Below is a small trained network, with its code and all its weights. Each question gives an input and a target symbol and asks what happens when units are switched off, that is, made to give their printed mean instead of their output.

import numpy as np


def w(rows, s, z=0):
    codes = np.array(rows[::2]) - 128.0
    scale = np.full(codes.shape[1], s)
    scale[-1] = z or s
    return codes * scale


def f(y):
    return y / 2 * (1 + np.tanh(0.7978845608 * (y + 0.044715 * y**3)))


def softmax(a):
    e = np.exp(a - a.max(-1, keepdims=True))
    return e / e.sum(-1, keepdims=True)


def log_softmax(a):
    a = a - a.max(-1, keepdims=True)
    return a - np.log(np.exp(a).sum(-1, keepdims=True))


def net(x, mask):
    ids = ['αβγδζηθλμξπστφψω'.index(c) for c in x.split()]
    T = len(ids)
    res = E[ids] + P[:T]
    r = res
    for j in range(3):
        rows = slice(4 * j, 4 * j + 4)
        q, k, v = (r @ M[0][rows].T for M in (Q, K, V))
        z = softmax(np.where(np.tri(T) > 0, q @ k.T / 4**0.5, -1e9)) @ v
        o = O[0][rows]
        res = res + np.where(mask[j], z, o[:, -1]) @ o[:, :-1]
    y = f(res @ A[0][:, :-1].T + A[0][:, -1])
    res = res + np.where(mask[3:11], y, B[0][:, -1]) @ B[0][:, :-1]
    return log_softmax(res[-1] @ U[:, :-1].T + U[:, -1])


Q, K, V, O, A, B = {}, {}, {}, {}, {}, {}
E = w([
[252,204,180],'α',
[55,189,199],'β',
[228,132,128],'γ',
[188,168,113],'δ',
[171,170,147],'ζ',
[49,96,170],'η',
[135,125,99],'θ',
[196,131,190],'λ',
[140,113,89],'μ',
[149,89,94],'ξ',
[151,82,128],'π',
[122,163,57],'σ',
[145,94,128],'τ',
[133,106,146],'φ',
[227,131,157],'ψ',
[211,132,94],'ω',
],0.02)
P = w([
[232,6,215],'0',
[146,128,108],'1',
[144,130,109],'2',
[148,125,108],'3',
[146,127,106],'4',
[147,122,107],'5',
[146,122,114],'6',
[147,122,111],'7',
[149,123,107],'8',
[148,123,105],'9',
[148,121,103],'10',
[147,127,94],'11',
[150,116,108],'12',
[147,129,92],'13',
],0.012)
Q[0] = w([
[115,158,140],'H1',
[91,129,99],'H1',
[114,87,75],'H1',
[151,93,103],'H1',
[135,137,136],'H2',
[47,192,83],'H2',
[133,123,130],'H2',
[111,107,109],'H2',
[36,93,118],'H3',
[122,4,42],'H3',
[112,107,129],'H3',
[103,132,128],'H3',
],0.024)
K[0] = w([
[131,152,154],'H1',
[98,135,97],'H1',
[106,99,63],'H1',
[145,98,101],'H1',
[125,110,133],'H2',
[127,173,24],'H2',
[128,120,137],'H2',
[134,161,127],'H2',
[51,83,147],'H3',
[158,2,158],'H3',
[114,110,144],'H3',
[104,125,126],'H3',
],0.027)
V[0] = w([
[141,139,178],'H1',
[154,139,156],'H1',
[181,139,116],'H1',
[156,131,100],'H1',
[134,89,118],'H2',
[130,155,108],'H2',
[135,156,85],'H2',
[125,141,140],'H2',
[73,235,243],'H3',
[195,249,97],'H3',
[159,113,133],'H3',
[151,216,47],'H3',
],0.011)
O[0] = w([
[117,140,61,171],'H1',
[136,124,70,196],'H1',
[169,102,89,249],'H1',
[155,109,132,186],'H1',
[103,160,126,190],'H2',
[139,101,142,65],'H2',
[135,93,154,46],'H2',
[139,121,123,117],'H2',
[130,173,4,21],'H3',
[148,43,112,244],'H3',
[103,119,126,254],'H3',
[190,54,166,42],'H3',
],0.012,0.006)
A[0] = w([
[105,101,85,161],'N1',
[164,150,131,2],'N2',
[172,126,133,34],'N3',
[90,97,180,72],'N4',
[136,225,115,102],'N5',
[67,127,102,198],'N6',
[101,126,165,72],'N7',
[8,67,118,30],'N8',
],0.014,0.0064)
B[0] = w([
[121,132,202,223],'N1',
[34,158,136,119],'N2',
[60,196,85,198],'N3',
[156,179,42,177],'N4',
[149,81,94,255],'N5',
[108,114,199,219],'N6',
[57,123,141,160],'N7',
[187,252,128,153],'N8',
],0.023,0.0074)
U = w([
[206,121,186,15],'α',
[172,116,115,195],'β',
[183,177,108,69],'γ',
[208,120,100,217],'δ',
[160,123,150,115],'ζ',
[108,97,54,2],'η',
[134,141,114,162],'θ',
[133,116,118,123],'λ',
[124,159,96,123],'μ',
[98,165,83,60],'ξ',
[76,126,104,127],'π',
[247,119,96,253],'σ',
[93,117,107,202],'τ',
[109,71,136,122],'φ',
[170,180,179,133],'ψ',
[132,156,10,10],'ω',
],0.012,0.0045)

Each question gives the input, a string of symbols that net reads in full, and the target symbol t.
The units are the heads (4 rows each of Q, K, V and O) and the neurons (one row each of A and B). Each row of codes is followed by its name. A weight is (code - 128) times the scale printed after its matrix; where a second scale follows, it is the last column's (O, A, B and U).
mask holds one flag per unit, heads first, then neurons. A switched-off unit (its flag False) gives its mean, the last column of its rows in O or B, instead of its output. The means were averaged over made-up inputs and are rounded, as every weight is.
A unit's drop is (log p(t) with every unit on - log p(t) with that unit switched off) / (log p(t) with every unit on - log p(t) with every unit switched off).
The circuit of an input: a set's keep is (log p(t) with only the set's units on - log p(t) with every unit switched off) / (log p(t) with every unit on - log p(t) with every unit switched off). Starting from all 11 units, units are removed one at a time, each time the one whose removal leaves the highest keep (on an exact tie, the one counted first), for as long as the keep stays at least 0.8.
circuit, biggest first: the units of the circuit, biggest drop first
unit that matters most: the unit with the biggest drop
top k neurons: the k neurons with the biggest drops, biggest first
which heads matter: for each layer, one digit per head in row order, 1 if its drop is at least 0.15 and else 0, layers parted by /
input δ τ δ α π τ, target σ: circuit, biggest first => [N3 N7]
input ψ α ω ζ γ π π ζ ξ π, target ψ: circuit, biggest first => [H3 N8 N5]
input σ δ τ, target σ: top 4 neurons => [N4 N3 N6 N1]
input ξ γ θ γ α μ ξ ω β β τ π, target ξ: circuit, biggest first => [H3 N4 N7]
input α ψ π ζ σ τ η θ ξ τ λ ξ π, target α: top neuron => [N1]
input ω δ λ ξ, target ω: top 4 neurons => [N4 N1 N6 N7]
input ω μ β ψ α μ η τ, target ω: circuit, biggest first => [N4 H3 N1]
input α θ β ψ λ γ θ, target α: top 2 neurons => [N1 N3]
input μ φ γ ζ, target σ: top 2 neurons => [N6 N7]
input ω ψ π, target ω: circuit, biggest first => [H3 N4 N1]
input η σ ψ μ ζ θ φ ξ π, target η: circuit, biggest first => [N5 H3 N6]
input ω τ ψ ψ γ ξ ξ μ γ ψ σ ξ θ, target ω: circuit, biggest first => [N4 H3 N1 N6]
input σ τ ζ η, target ψ: which heads matter => 100
input η μ θ ω σ τ π σ α ξ φ, target η: which heads matter => 011
input δ ψ μ π δ α ξ ψ ξ σ, target σ: circuit, biggest first => [H2 N3]
input σ ξ σ α π μ μ ξ, target σ: circuit, biggest first => [N3]
input ψ σ α λ β θ μ η δ ψ ω σ μ, target ψ: which heads matter => 001
input φ ψ θ γ γ ζ δ α ψ δ α ψ τ, target φ: top 2 neurons => [N6 N5]
input σ ψ σ γ ω λ ψ σ φ ψ η λ π, target σ: which heads matter => 001
input α η η ψ β η θ ζ τ, target α: which heads matter => 001
input φ τ γ ξ η ψ σ, target φ: unit that matters most => N5
input ψ ξ θ σ α α τ τ γ η τ μ μ β, target φ: top 2 neurons => [N6 N1]
input α β μ, target α: top 3 neurons => [N1 N3 N4]
input φ ω β ψ β β ψ ψ θ, target φ: top 3 neurons => [N6 N5 N4]
input φ η τ γ σ μ η δ π τ θ, target φ: top 2 neurons => [N5 N6]
